Each row is followed by its class.
125,-275,-84,-265,16,34,-141,265,272,-245,410,-194,-238,-31,-185,443,-266,-526,241,-249,26,322,5,252,188,-66,-87,209,-76,-112,209,186,70,133,-174 | Libas
-15,66,-429,-213,-279,-311,409,-390,207,-595,113,-65,148,-244,-214,44,74,49,127,0,14,-150,76,504,303,-429,165,425,-157,160,-212,-707,-63,-18,-34 | vegun
-468,71,-189,-84,110,-14,-230,-398,-305,-163,-111,-231,260,31,17,310,-36,-562,0,-8,-199,-239,-58,-55,-156,263,-183,105,20,47,-297,-144,-259,-158,-450 | vegun
115,-281,-78,-279,-22,74,-152,280,265,-192,422,-236,-208,7,-176,394,-271,-428,234,-196,21,309,-20,212,126,-30,-90,195,-6,-112,214,186,86,124,-153 | dule
-386,37,-358,24,-42,60,-177,-61,72,206,153,-104,371,221,-9,152,79,160,294,38,3,-43,183,-37,-26,-27,-293,243,-176,-84,120,-174,-67,-141,122 | Libas
-110,190,31,-330,-189,0,199,319,65,-181,233,7,-74,-420,-52,-156,-279,147,-194,5,405,-80,193,109,257,89,250,-235,76,209,253,37,-109,-119,85 | Gogo
-410,183,-213,-31,97,-51,-179,-373,-313,-71,-127,-195,321,57,74,218,-14,-453,-100,-3,-235,-350,-21,-96,-189,271,-233,125,39,-5,-338,-197,-281,-194,-430 | dule
-91,113,-449,-293,-309,-280,376,-314,184,-631,183,-79,120,-227,-139,88,89,-55,141,115,-13,-159,103,468,259,-344,127,495,-214,190,-274,-579,-86,-23,-116 | dule
-11,98,50,-318,-130,-114,279,311,123,-245,198,85,-213,-412,-58,-200,-237,152,-179,-5,385,3,260,139,233,54,321,-302,89,212,214,206,-119,-183,112 | Gogo
-448,36,-281,18,109,15,-227,-214,-270,-134,-85,-248,272,-40,92,251,-38,-463,62,138,-205,-159,-99,-86,-249,236,-155,173,69,80,-345,-33,-283,-52,-362 | vimu
-241,122,-71,72,190,-112,-93,-502,-182,-172,-239,-147,247,8,19,232,64,-446,-87,-28,-188,-385,-106,-84,-176,147,-293,196,-19,-87,-317,-281,-201,-217,-424 | Sibep
-414,46,-185,55,121,-23,-77,-307,-244,-166,-136,-153,201,-39,86,218,18,-397,-8,28,-196,-213,-107,-21,-129,196,-113,197,38,35,-361,-127,-229,-100,-390 | filos
87,233,-193,-63,-275,-422,547,-477,221,-525,66,-5,265,-125,-191,-82,125,208,-56,-9,8,-234,22,459,228,-369,167,439,-208,14,-245,-878,30,-57,-48 | Sibep
-136,106,-148,-468,-171,-15,129,407,102,-262,359,-88,-13,-319,-121,-31,-252,53,-23,85,300,23,287,133,114,226,140,-170,-51,176,133,287,-101,-171,109 | filos
-81,122,-409,-266,-253,-270,378,-332,197,-592,168,-30,144,-252,-136,40,89,-18,133,65,11,-182,111,480,258,-367,53,428,-218,151,-243,-613,-72,-4,-114 | Sibep
-283,145,-119,46,200,-76,-146,-337,-205,-158,-182,-222,276,-14,24,249,36,-467,-25,38,-154,-332,-73,-114,-165,211,-263,274,-77,-62,-329,-156,-242,-183,-373 | Gogo
-436,58,-259,26,88,9,-102,-232,-239,-179,-141,-203,230,-63,86,238,-29,-457,17,53,-150,-199,-109,-26,-160,197,-158,206,15,50,-323,-98,-224,-103,-373 | Nibal
-277,180,-167,-161,170,-92,-110,-379,-220,-123,-7,-198,333,48,-50,209,-4,-361,-135,6,-181,-345,-8,-113,-240,291,-359,164,-98,-5,-271,-123,-223,-262,-418 | bab
-440,64,-476,221,-141,193,-83,-70,106,280,-53,124,424,205,125,29,139,327,254,73,-54,-137,132,-9,-3,-138,-342,252,-102,-117,39,-318,-6,-141,167 | dule
-397,28,-192,45,182,-26,-172,-251,-263,-144,-114,-254,228,1,60,287,40,-506,25,36,-216,-159,-54,-61,-210,251,-147,192,-34,27,-358,-50,-293,-117,-359 | Sibep
113,311,-190,-74,-284,-505,639,-586,205,-505,26,109,292,-129,-220,-127,146,301,-198,-74,-47,-320,18,440,240,-377,156,394,-202,72,-238,-899,17,-114,-45 | Libas
-13,51,17,-368,-109,-107,266,315,135,-318,211,65,-220,-432,-93,-132,-270,49,-129,-52,398,25,259,178,256,54,324,-309,29,195,215,207,-75,-183,75 | Nibal
-56,111,-8,-294,-72,-174,265,254,121,-256,188,85,-160,-360,-57,-132,-212,93,-160,-45,340,-12,273,130,199,58,299,-272,33,175,186,153,-112,-190,82 | Nibal
-414,-7,-413,-32,-103,160,-205,-230,111,262,191,-45,292,310,64,170,71,87,419,17,8,-36,40,13,-104,-127,-465,301,-112,-29,185,-141,-36,-48,97 | Guzi
122,300,-153,-95,-228,-455,592,-570,228,-495,10,27,217,-128,-228,-83,145,236,-165,-73,-7,-322,13,405,263,-386,76,409,-213,25,-156,-887,-2,-122,-59 | Libas
83,-126,-16,-163,72,-121,-18,38,222,-248,375,-36,-91,61,-206,295,-261,-353,-13,-252,-69,162,2,148,120,91,28,174,-60,-105,98,22,-46,43,-157 | Nibal
18,-269,-166,-218,-35,51,-127,248,223,-333,278,-188,-244,-109,-121,428,-323,-560,130,-180,16,283,-120,186,126,-24,-68,217,-3,-56,147,207,-3,181,-164 | Guzi
44,-227,-57,-232,3,-6,-132,296,230,-330,323,-243,-289,-48,-146,451,-327,-607,111,-203,37,287,-89,170,157,-3,23,225,-53,-78,157,170,9,186,-177 | nuni
-53,100,-417,-191,-243,-344,403,-488,225,-589,108,18,169,-198,-192,69,156,9,166,13,-40,-181,103,516,292,-445,124,495,-189,146,-288,-668,-95,-4,-55 | vegun
37,-194,-131,-158,57,-70,-51,146,251,-258,335,-58,-98,51,-150,322,-281,-406,28,-233,-72,228,-36,162,99,59,-5,171,-57,-102,57,65,-35,94,-148 | filos
108,-289,-83,-261,6,39,-142,299,248,-207,431,-230,-200,15,-165,407,-287,-466,187,-163,37,367,-56,196,98,25,-39,229,-26,-97,190,256,51,126,-167 | Libas
49,-296,-112,-219,56,-9,-131,284,271,-336,282,-125,-286,-58,-125,442,-298,-619,103,-228,0,309,-85,173,142,4,-47,184,-78,-82,122,275,-18,182,-148 | Sibep
-12,108,-391,-187,-273,-376,475,-512,207,-557,61,2,157,-188,-204,-1,139,113,70,-3,-7,-196,59,493,264,-445,124,453,-135,155,-234,-711,-67,-62,-51 | vegun
-350,66,-227,40,92,-30,-102,-288,-240,-165,-167,-148,226,-75,60,192,19,-418,-40,53,-202,-242,-103,-36,-160,179,-132,193,56,52,-361,-108,-272,-86,-346 | Libas
-297,142,-211,-153,138,-34,-94,-370,-220,-158,-11,-181,306,9,-41,206,-25,-351,-107,16,-190,-326,-46,-58,-196,245,-330,171,-42,21,-292,-137,-231,-201,-420 | nuni
119,278,-223,-120,-227,-447,598,-547,235,-510,45,26,213,-112,-189,-86,115,241,-137,-46,6,-283,4,422,251,-381,104,428,-221,31,-202,-847,-11,-92,-38 | Pava
-446,116,-211,-38,82,11,-241,-397,-284,-102,-114,-174,277,48,73,293,-44,-528,-29,-7,-231,-275,-43,-60,-168,257,-260,123,54,26,-327,-136,-263,-159,-450 | bab
-55,125,-16,-262,-129,-128,273,247,155,-253,207,133,-127,-351,-45,-124,-235,89,-170,-16,367,7,227,181,245,38,305,-205,62,196,168,136,-124,-162,80 | Libas
-69,92,-414,-271,-252,-286,340,-298,218,-620,167,-77,144,-247,-162,75,91,-31,183,77,2,-143,96,478,262,-397,78,457,-232,158,-256,-580,-61,23,-101 | Libas
43,132,-442,-201,-280,-321,457,-436,254,-569,129,32,183,-234,-210,8,89,47,76,11,20,-194,65,518,246,-460,74,475,-144,165,-229,-668,-96,-7,-30 | Libas
21,139,-380,-178,-252,-376,476,-489,195,-554,90,-9,178,-192,-228,29,145,85,56,-34,9,-197,77,477,241,-431,150,464,-188,134,-219,-710,-53,-73,-33 | Guzi
-384,113,-213,-164,128,-93,-149,-299,-256,-225,6,-228,270,-24,8,286,-22,-477,-62,30,-198,-275,-26,-49,-175,280,-273,205,-87,41,-324,-102,-239,-165,-470 | Sibep
-305,77,-294,20,-72,80,-160,-132,97,272,83,-144,316,253,15,99,91,209,290,22,31,-136,123,-56,-27,-86,-362,262,-152,-114,168,-270,-12,-165,132 | bab
-451,-46,-443,69,-211,188,-178,123,84,154,168,-113,367,208,104,137,45,62,411,89,33,82,123,52,-35,-102,-203,254,-217,-52,20,-197,23,-24,144 | dule
70,293,-250,-100,-265,-405,580,-429,242,-516,51,16,216,-125,-185,-89,84,230,-103,-28,55,-269,20,435,277,-406,139,424,-230,60,-186,-858,28,-60,-12 | nuni
-31,131,-437,-189,-257,-368,452,-456,214,-549,136,13,167,-203,-191,23,115,88,97,24,-25,-186,82,473,258,-419,125,460,-161,161,-221,-678,-80,-37,-43 | vimu
-525,94,-265,-46,84,-23,-250,-349,-279,-141,-78,-220,327,58,96,324,-27,-585,45,64,-236,-239,-33,-54,-220,287,-217,188,-11,39,-368,-100,-279,-159,-457 | Sibep
-146,90,-143,-468,-160,-49,130,396,117,-318,351,-60,-44,-316,-97,-1,-240,12,0,55,309,69,288,201,146,160,213,-186,-51,195,95,273,-96,-149,73 | Gogo
-63,264,135,-311,-103,-59,289,384,33,-147,209,88,-60,-382,-81,-247,-224,228,-262,-29,414,-118,228,76,212,165,333,-295,-20,165,222,82,-31,-158,109 | Nibal
9,210,-345,-266,-242,-370,444,-389,156,-544,190,-27,108,-215,-169,7,145,83,30,37,-51,-264,97,426,300,-346,123,504,-219,168,-257,-632,-98,-10,-75 | Gogo
-280,142,-63,-29,249,-171,-116,-495,-225,-144,-153,-201,247,45,-6,248,53,-463,-64,-27,-198,-364,-62,-150,-195,231,-318,226,-101,-74,-278,-161,-225,-233,-441 | Pava
70,-229,22,-253,71,-71,-136,265,235,-271,435,-233,-235,11,-187,459,-278,-509,155,-262,-4,293,41,148,132,18,74,100,-145,-119,184,187,53,101,-146 | Pava
39,-295,-124,-289,-12,35,-121,246,295,-258,399,-192,-221,-37,-142,420,-302,-471,236,-189,16,308,-52,223,120,-24,-123,201,-9,-114,194,238,83,144,-183 | filos
1,242,-363,-233,-209,-407,498,-366,161,-571,171,-21,140,-214,-202,-42,128,89,-24,69,-28,-270,98,394,261,-308,173,527,-236,183,-263,-647,-137,-32,-48 | Gogo
-20,99,28,-293,-65,-71,216,316,123,-212,181,74,-175,-393,-59,-139,-236,55,-164,-49,350,0,239,116,213,74,236,-266,58,165,190,193,-139,-138,94 | Pava
-31,174,-360,-257,-260,-289,401,-311,214,-592,177,-57,115,-225,-161,59,52,-33,75,31,55,-170,104,462,296,-354,138,433,-247,162,-198,-661,-62,-27,-82 | bab
71,-322,-133,-236,-36,82,-76,221,292,-259,391,-134,-241,-28,-136,391,-280,-467,232,-185,15,343,-63,254,162,-61,-84,192,9,-107,172,226,105,149,-175 | Nibal
-538,-88,-472,60,-179,228,-205,93,76,138,167,-106,368,180,94,168,30,71,468,93,-10,119,120,53,-67,-82,-239,184,-199,-22,59,-139,19,-10,137 | Gogo
-100,142,-418,-302,-241,-262,368,-365,179,-603,177,-26,127,-259,-168,97,105,-101,123,57,11,-172,105,454,267,-352,68,471,-231,199,-221,-586,-103,9,-118 | Nibal
42,233,-406,-200,-272,-355,575,-404,192,-589,173,30,172,-231,-208,-64,93,162,-67,75,-12,-261,90,430,263,-338,179,445,-239,193,-246,-691,-76,-60,-1 | bab
-300,65,-85,-11,247,-123,-168,-432,-217,-234,-173,-247,209,5,25,287,24,-599,17,36,-156,-273,-88,-106,-180,209,-252,273,-88,-59,-354,-113,-256,-179,-474 | Pava
-32,261,196,-322,23,-81,267,371,45,-59,186,113,-85,-297,-116,-252,-201,274,-312,-137,417,-105,262,37,225,200,295,-337,-65,120,293,73,-69,-210,128 | filos
-446,-10,-404,83,-153,175,-138,53,98,156,130,-55,378,161,101,109,47,98,379,62,24,42,133,50,-29,-115,-242,204,-232,-53,23,-198,3,-35,143 | Pava
-175,91,-140,-412,-144,-23,171,345,103,-297,311,-15,-47,-337,-113,-51,-271,72,-62,49,290,36,230,138,113,187,188,-236,4,210,160,278,-90,-143,94 | Guzi
44,-278,-39,-188,49,-5,-182,267,256,-255,426,-195,-214,34,-160,468,-301,-536,180,-229,6,340,-23,159,124,17,85,189,-81,-86,187,170,-7,162,-121 | dule
-464,120,-212,-8,95,-18,-241,-424,-317,-100,-133,-199,342,70,50,299,-35,-540,-30,8,-255,-271,-44,-90,-230,270,-237,100,54,30,-348,-142,-249,-168,-452 | nuni
83,263,-164,-129,-244,-445,574,-478,209,-509,56,-6,222,-104,-219,-89,139,231,-109,-34,38,-223,28,410,247,-352,159,429,-263,65,-172,-835,19,-108,-38 | Gogo
-494,-81,-441,29,-180,238,-246,151,107,159,189,-133,338,216,113,177,21,-1,509,97,94,136,99,86,-27,-123,-232,279,-231,-31,57,-150,25,10,123 | vegun
-291,128,-103,18,212,-96,-122,-478,-209,-171,-151,-171,290,32,-1,265,-4,-475,-50,-17,-174,-355,-110,-97,-197,217,-275,228,-67,-28,-316,-196,-222,-203,-425 | filos
-370,-60,-466,-87,-200,165,-159,-165,135,163,214,-68,290,232,48,157,30,65,449,91,42,-9,53,76,-72,-152,-396,281,-118,-9,155,-134,20,-71,85 | Libas
-457,74,-200,64,90,-27,-126,-351,-280,-180,-127,-151,273,-43,71,258,-15,-478,-26,44,-242,-253,-96,-54,-167,234,-124,165,21,84,-387,-96,-272,-115,-387 | vegun
-83,109,-389,-295,-240,-237,332,-286,192,-578,156,-82,116,-247,-148,89,90,-42,161,57,3,-158,91,447,273,-359,43,460,-236,148,-233,-580,-52,4,-124 | Pava
-163,122,-161,-447,-116,-87,163,363,115,-295,363,-80,5,-292,-92,-21,-264,80,-48,70,300,45,290,154,123,207,195,-176,-77,170,101,268,-135,-177,94 | Pava
-147,141,-149,-426,-212,5,178,395,118,-337,368,-3,-35,-348,-111,-12,-297,30,-80,65,316,29,263,195,186,174,215,-177,-45,230,120,207,-93,-127,92 | nuni
-163,148,-94,-414,-160,-100,158,383,110,-279,334,-55,-49,-297,-86,-58,-212,82,-45,97,284,-8,290,125,129,194,218,-146,-30,192,88,277,-124,-175,98 | Gogo
6,204,-424,-183,-281,-342,497,-402,190,-562,147,14,158,-219,-197,-16,130,171,30,74,-82,-268,97,442,277,-362,145,506,-195,170,-276,-656,-93,-13,11 | nuni
-74,104,-392,-259,-269,-264,371,-288,184,-628,190,-80,158,-263,-176,80,87,-26,141,74,8,-121,105,488,266,-348,150,432,-239,192,-274,-598,-81,6,-79 | vegun
